Below is a small trained network, with its code and all its weights. Each question gives an input and a class and asks what happens when units are switched off, that is, made to give their printed mean instead of their output.

import numpy as np


def w(rows, s, z=0):
    codes = np.array(rows[::2]) - 128.0
    scale = np.full(codes.shape[1], s)
    scale[-1] = z or s
    return codes * scale


def norm(h):
    return h / np.sqrt((h * h).mean(-1, keepdims=True) + 1e-5)


def f(y):
    return y / 2 * (1 + np.tanh(0.7978845608 * (y + 0.044715 * y**3)))


def log_softmax(a):
    a = a - a.max(-1, keepdims=True)
    return a - np.log(np.exp(a).sum(-1, keepdims=True))


def net(x, mask):
    res = np.array(x, float).reshape(1, 8) / 4 @ E
    u = 0
    for l in range(3):
        y = f(norm(res) @ A[l][:, :-1].T + A[l][:, -1])
        res = res + np.where(mask[u : u + 6], y, B[l][:, -1]) @ B[l][:, :-1]
        u += 6
    return log_softmax(norm(res)[-1] @ U[:, :-1].T + U[:, -1])


A, B = {}, {}
E = w([
[114,124,184,201,183,89,63,162],'x0',
[233,209,127,126,73,121,142,73],'x1',
[170,90,143,108,161,178,185,49],'x2',
[64,168,247,144,42,111,115,90],'x3',
[192,163,102,178,90,154,105,105],'x4',
[92,144,137,112,135,38,208,142],'x5',
[62,55,138,155,120,80,178,45],'x6',
[98,205,3,140,185,117,165,102],'x7',
],0.0041)
A[0] = w([
[183,148,1,121,142,137,133,115,1],'L0N1',
[82,198,88,90,93,110,203,79,86],'L0N2',
[31,72,111,93,176,104,121,171,126],'L0N3',
[205,132,123,122,121,127,149,82,54],'L0N4',
[94,102,134,98,97,107,137,142,11],'L0N5',
[99,118,121,116,123,109,134,141,61],'L0N6',
],0.0057,0.0051)
B[0] = w([
[92,131,229,161,127,97,57,69,153],'L0N1',
[69,125,128,43,201,207,191,238,188],'L0N2',
[151,22,152,172,74,99,196,141,252],'L0N3',
[116,3,154,88,142,106,142,85,123],'L0N4',
[225,99,93,121,149,108,134,25,86],'L0N5',
[208,84,112,143,132,128,150,81,95],'L0N6',
],0.0044,0.0028)
A[1] = w([
[193,181,94,72,64,209,121,178,56],'L1N1',
[113,106,197,48,70,191,109,128,91],'L1N2',
[129,134,114,120,136,125,123,130,111],'L1N3',
[166,180,97,97,216,56,125,207,113],'L1N4',
[97,103,23,158,162,204,99,17,41],'L1N5',
[255,174,140,107,61,140,117,67,3],'L1N6',
],0.0052,0.0035)
B[1] = w([
[171,123,107,143,102,56,80,160,233],'L1N1',
[175,116,150,174,77,128,108,128,233],'L1N2',
[133,125,122,130,130,136,125,119,102],'L1N3',
[132,154,124,146,95,197,74,60,246],'L1N4',
[166,141,156,183,69,143,74,87,224],'L1N5',
[104,3,137,118,119,110,221,214,203],'L1N6',
],0.0069,0.0012)
A[2] = w([
[90,128,99,163,159,116,117,104,47],'L2N1',
[180,129,134,70,98,140,133,155,49],'L2N2',
[149,113,131,109,157,152,161,81,3],'L2N3',
[84,137,250,130,117,121,107,136,95],'L2N4',
[111,176,139,122,105,87,113,166,157],'L2N5',
[141,83,115,130,166,171,98,182,68],'L2N6',
],0.012,0.0019)
B[2] = w([
[168,85,167,127,89,152,152,121,162],'L2N1',
[168,89,198,197,69,115,86,108,177],'L2N2',
[115,189,89,124,156,187,105,125,155],'L2N3',
[227,35,174,193,2,181,153,88,254],'L2N4',
[156,134,100,115,166,199,111,44,180],'L2N5',
[67,172,98,87,133,187,218,39,203],'L2N6',
],0.0072,0.0054)
U = w([
[159,95,158,156,73,147,127,110,252],'0',
[157,200,102,125,151,143,61,117,48],'1',
[109,78,173,123,133,3,135,211,40],'2',
[67,145,98,95,181,139,171,135,120],'3',
],0.017,0.0033)

Each question gives the input, the list of numbers given to net, and the class t.
The units are the neurons (one row each of A and B). Each row of codes is followed by its name. A weight is (code - 128) times the scale printed after its matrix; where a second scale follows, it is the last column's (A, B and U).
mask holds one flag per neuron, layer by layer. A switched-off neuron (its flag False) gives its mean, the last column of its row in B, instead of its output. The means were averaged over made-up inputs and are rounded, as every weight is.
A unit's drop is (log p(t) with every unit on - log p(t) with that unit switched off) / (log p(t) with every unit on - log p(t) with every unit switched off).
The circuit of an input: a set's keep is (log p(t) with only the set's units on - log p(t) with every unit switched off) / (log p(t) with every unit on - log p(t) with every unit switched off). Starting from the 12 units with the biggest drops (on a tie, the unit counted first), units are removed one at a time, each time the one whose removal leaves the highest keep (on an exact tie, the one counted first), for as long as the keep stays at least 0.8.
units of the circuit, in order: the units of the circuit, biggest drop first
most important unit: the unit with the biggest drop
k most important neurons: the k neurons with the biggest drops, biggest first
k most important neurons of layer l: the k neurons of layer l with the biggest drops, biggest first
drop of u: that unit's drop, to one decimal
input [-2,-1,-1,-7,-5,4,3,-7], class 2: most important neuron : L0N3
input [-1,-5,-2,5,-3,-1,1,8], class 3: 3 most important neurons : L2N4; L0N2; L2N2
input [-5,-5,7,8,7,-1,5,7], class 3: units of the circuit, in order : L2N4; L0N2
input [-8,-1,7,-2,7,-1,4,1], class 1: units of the circuit, in order : L2N3; L2N4
input [-5,4,-7,-6,-5,-1,2,7], class 1: units of the circuit, in order : L1N4; L2N6; L2N4
input [-5,-5,-4,3,-4,-5,1,3], class 3: units of the circuit, in order : L2N4; L0N1
input [2,-7,-6,7,-4,3,2,6], class 0: 2 most important neurons of layer 2 : L2N4; L2N5
input [-3,7,-8,-8,0,0,7,-2], class 2: units of the circuit, in order : L2N4; L2N6; L2N5
input [2,3,-1,-4,-1,6,2,-2], class 3: units of the circuit, in order : L2N4; L2N2
input [8,6,-5,1,6,3,-8,-1], class 1: 3 most important neurons of layer 2 : L2N4; L2N5; L2N1
input [5,2,5,-8,4,-3,1,6], class 1: units of the circuit, in order : L2N4; L0N3
input [2,8,4,-5,-8,-7,6,2], class 1: units of the circuit, in order : L2N4; L2N3
input [-5,-5,8,-7,1,8,-5,-6], class 3: 4 most important neurons : L2N4; L2N6; L2N3; L1N5
input [-4,1,-8,6,-5,8,-4,6], class 3: most important unit : L0N2
input [1,8,-8,0,-5,7,3,0], class 1: 2 most important neurons : L2N5; L0N1
input [6,8,8,-5,-6,5,-1,-1], class 1: 2 most important neurons of layer 2 : L2N3; L2N6
input [-1,8,6,1,8,5,0,-3], class 2: 2 most important neurons : L1N6; L2N4
input [2,4,-8,-4,6,7,5,1], class 1: drop of L2N4 : 0.4
input [-1,4,1,3,-4,-2,-4,7], class 1: drop of L1N1 : 0.1
input [6,5,4,-6,-7,5,-8,2], class 1: drop of L1N4 : 0.4
